Below are the code and all the weights of a small trained network. Each question names an input and a target symbol and asks about switching units off, where a switched-off unit gives its printed mean instead of its output.

import numpy as np


def w(rows, s, z=0):
    codes = np.array(rows[::2]) - 128.0
    scale = np.full(codes.shape[1], s)
    scale[-1] = z or s
    return codes * scale


def f(y):
    return y / 2 * (1 + np.tanh(0.7978845608 * (y + 0.044715 * y**3)))


def softmax(a):
    e = np.exp(a - a.max(-1, keepdims=True))
    return e / e.sum(-1, keepdims=True)


def log_softmax(a):
    a = a - a.max(-1, keepdims=True)
    return a - np.log(np.exp(a).sum(-1, keepdims=True))


def net(x, mask):
    ids = ['βδζηπσφ'.index(c) for c in x.split()]
    T = len(ids)
    res = E[ids] + P[:T]
    r = res
    for j in range(2):
        rows = slice(4 * j, 4 * j + 4)
        q, k, v = (r @ M[0][rows].T for M in (Q, K, V))
        z = softmax(np.where(np.tri(T) > 0, q @ k.T / 4**0.5, -1e9)) @ v
        o = O[0][rows]
        res = res + np.where(mask[j], z, o[:, -1]) @ o[:, :-1]
    y = f(res @ A[0][:, :-1].T + A[0][:, -1])
    res = res + np.where(mask[2:10], y, B[0][:, -1]) @ B[0][:, :-1]
    return log_softmax(res[-1] @ U[:, :-1].T + U[:, -1])


Q, K, V, O, A, B = {}, {}, {}, {}, {}, {}
E = w([
[87,165,161,152,103],'β',
[87,70,133,149,114],'δ',
[91,127,175,147,97],'ζ',
[143,160,125,138,73],'η',
[234,21,99,69,5],'π',
[96,107,63,101,33],'σ',
[199,93,80,199,97],'φ',
],0.017)
P = w([
[94,163,137,29,214],'0',
[141,115,159,94,173],'1',
[145,102,153,111,121],'2',
[141,90,140,127,85],'3',
[141,81,127,140,51],'4',
[133,75,114,152,19],'5',
[113,96,108,172,2],'6',
[77,126,128,166,64],'7',
],0.0089)
Q[0] = w([
[216,161,32,115,156],'head 0',
[110,120,93,232,212],'head 0',
[95,188,39,87,244],'head 0',
[172,198,210,56,34],'head 0',
[179,165,124,183,69],'head 1',
[81,72,216,96,2],'head 1',
[117,189,82,5,121],'head 1',
[167,180,244,135,144],'head 1',
],0.015)
K[0] = w([
[66,178,104,186,148],'head 0',
[122,188,142,130,92],'head 0',
[134,179,126,104,204],'head 0',
[112,2,85,119,127],'head 0',
[99,69,136,129,116],'head 1',
[118,141,86,203,76],'head 1',
[110,119,103,162,179],'head 1',
[128,109,54,100,155],'head 1',
],0.023)
V[0] = w([
[164,177,178,164,91],'head 0',
[162,97,159,84,161],'head 0',
[108,127,66,89,114],'head 0',
[116,162,106,127,75],'head 0',
[148,166,90,131,171],'head 1',
[50,29,96,87,156],'head 1',
[208,133,119,77,142],'head 1',
[170,109,3,161,152],'head 1',
],0.019)
O[0] = w([
[194,131,126,172,118,107],'head 0',
[199,40,82,86,71,212],'head 0',
[76,123,142,98,182,225],'head 0',
[103,154,152,131,194,193],'head 0',
[32,174,110,182,124,10],'head 1',
[186,129,60,61,86,189],'head 1',
[90,148,113,184,228,172],'head 1',
[130,50,7,176,137,172],'head 1',
],0.014,0.012)
A[0] = w([
[125,73,162,166,67,30],'neuron 0',
[136,125,73,155,158,83],'neuron 1',
[47,135,105,80,80,68],'neuron 2',
[81,169,84,59,168,95],'neuron 3',
[63,133,172,143,127,26],'neuron 4',
[105,149,109,255,112,86],'neuron 5',
[147,183,126,155,186,232],'neuron 6',
[149,144,162,74,190,2],'neuron 7',
],0.014,0.005)
B[0] = w([
[67,201,188,148,190,204],'neuron 0',
[117,189,101,134,102,249],'neuron 1',
[149,116,110,223,103,192],'neuron 2',
[121,123,198,64,149,197],'neuron 3',
[79,145,229,251,116,142],'neuron 4',
[81,169,181,100,147,164],'neuron 5',
[120,55,141,167,87,157],'neuron 6',
[194,164,30,91,149,199],'neuron 7',
],0.017,0.012)
U = w([
[176,195,178,163,134,75],'β',
[80,86,162,89,1,171],'δ',
[190,215,153,143,133,2],'ζ',
[145,106,193,179,190,97],'η',
[142,126,81,198,149,181],'π',
[150,99,145,103,202,161],'σ',
[67,177,127,118,97,75],'φ',
],0.0045,0.0052)

Each question gives the input, a string of symbols that net reads in full, and the target symbol t.
The units are the heads (4 rows each of Q, K, V and O) and the neurons (one row each of A and B). Each row of codes is followed by its name. A weight is (code - 128) times the scale printed after its matrix; where a second scale follows, it is the last column's (O, A, B and U).
mask holds one flag per unit, heads first, then neurons. A switched-off unit (its flag False) gives its mean, the last column of its rows in O or B, instead of its output. The means were averaged over made-up inputs and are rounded, as every weight is.
A unit's drop is (log p(t) with every unit on - log p(t) with that unit switched off) / (log p(t) with every unit on - log p(t) with every unit switched off).
The circuit of an input: a set's keep is (log p(t) with only the set's units on - log p(t) with every unit switched off) / (log p(t) with every unit on - log p(t) with every unit switched off). Starting from all 10 units, units are removed one at a time, each time the one whose removal leaves the highest keep (on an exact tie, the one counted first), for as long as the keep stays at least 0.8.
units of the circuit, in order: the units of the circuit, biggest drop first
unit that matters most: the unit with the biggest drop
k most important neurons: the k neurons with the biggest drops, biggest first
heads that matter: for each layer, one digit per head in row order, 1 if its drop is at least 0.15 and else 0, layers parted by /
input π η β β η π η σ, target η: unit that matters most -> head 1
input δ η δ, target η: units of the circuit, in order -> (head 1; neuron 4)
input β π π φ σ π ζ π, target ζ: units of the circuit, in order -> (head 1; neuron 7; neuron 0)
input σ φ σ σ σ σ, target σ: 2 most important neurons -> (neuron 3; neuron 1)
input ζ φ σ φ δ, target φ: units of the circuit, in order -> (head 1; neuron 5; head 0; neuron 1)
input δ π φ π π π β σ, target β: heads that matter -> 01
input δ β π η σ π δ σ, target δ: heads that matter -> 01
input β η σ η, target σ: heads that matter -> 10
input π π β φ ζ, target φ: units of the circuit, in order -> (head 1; neuron 1; neuron 5)
input β ζ β ζ, target β: units of the circuit, in order -> (head 1; head 0)
input δ σ φ π φ π, target φ: units of the circuit, in order -> (head 1; neuron 1; neuron 0; neuron 5)
input ζ φ β, target φ: units of the circuit, in order -> (head 1; neuron 5; neuron 1)
input η δ φ β σ σ σ β, target σ: units of the circuit, in order -> (head 0; neuron 3; neuron 7)
input σ η η σ β, target σ: unit that matters most -> head 0
input σ η φ σ β σ, target β: units of the circuit, in order -> (head 1; head 0; neuron 4)
input σ π η η π, target η: units of the circuit, in order -> (head 1; neuron 0)
input β δ η σ π σ σ δ, target δ: 2 most important neurons -> (neuron 7; neuron 2)
input σ σ δ η, target δ: units of the circuit, in order -> (head 1; neuron 0)
input δ δ δ β φ, target β: units of the circuit, in order -> (head 0; head 1)
input ζ δ ζ δ, target ζ: unit that matters most -> head 1
input δ σ δ φ ζ φ, target ζ: units of the circuit, in order -> (head 1; head 0)
input ζ π φ π σ, target π: 2 most important neurons -> (neuron 3; neuron 5)
input σ π φ φ σ, target π: 2 most important neurons -> (neuron 3; neuron 2)
input π π ζ η σ η η δ, target η: 3 most important neurons -> (neuron 0; neuron 1; neuron 7)
input σ φ π, target π: 2 most important neurons -> (neuron 3; neuron 1)
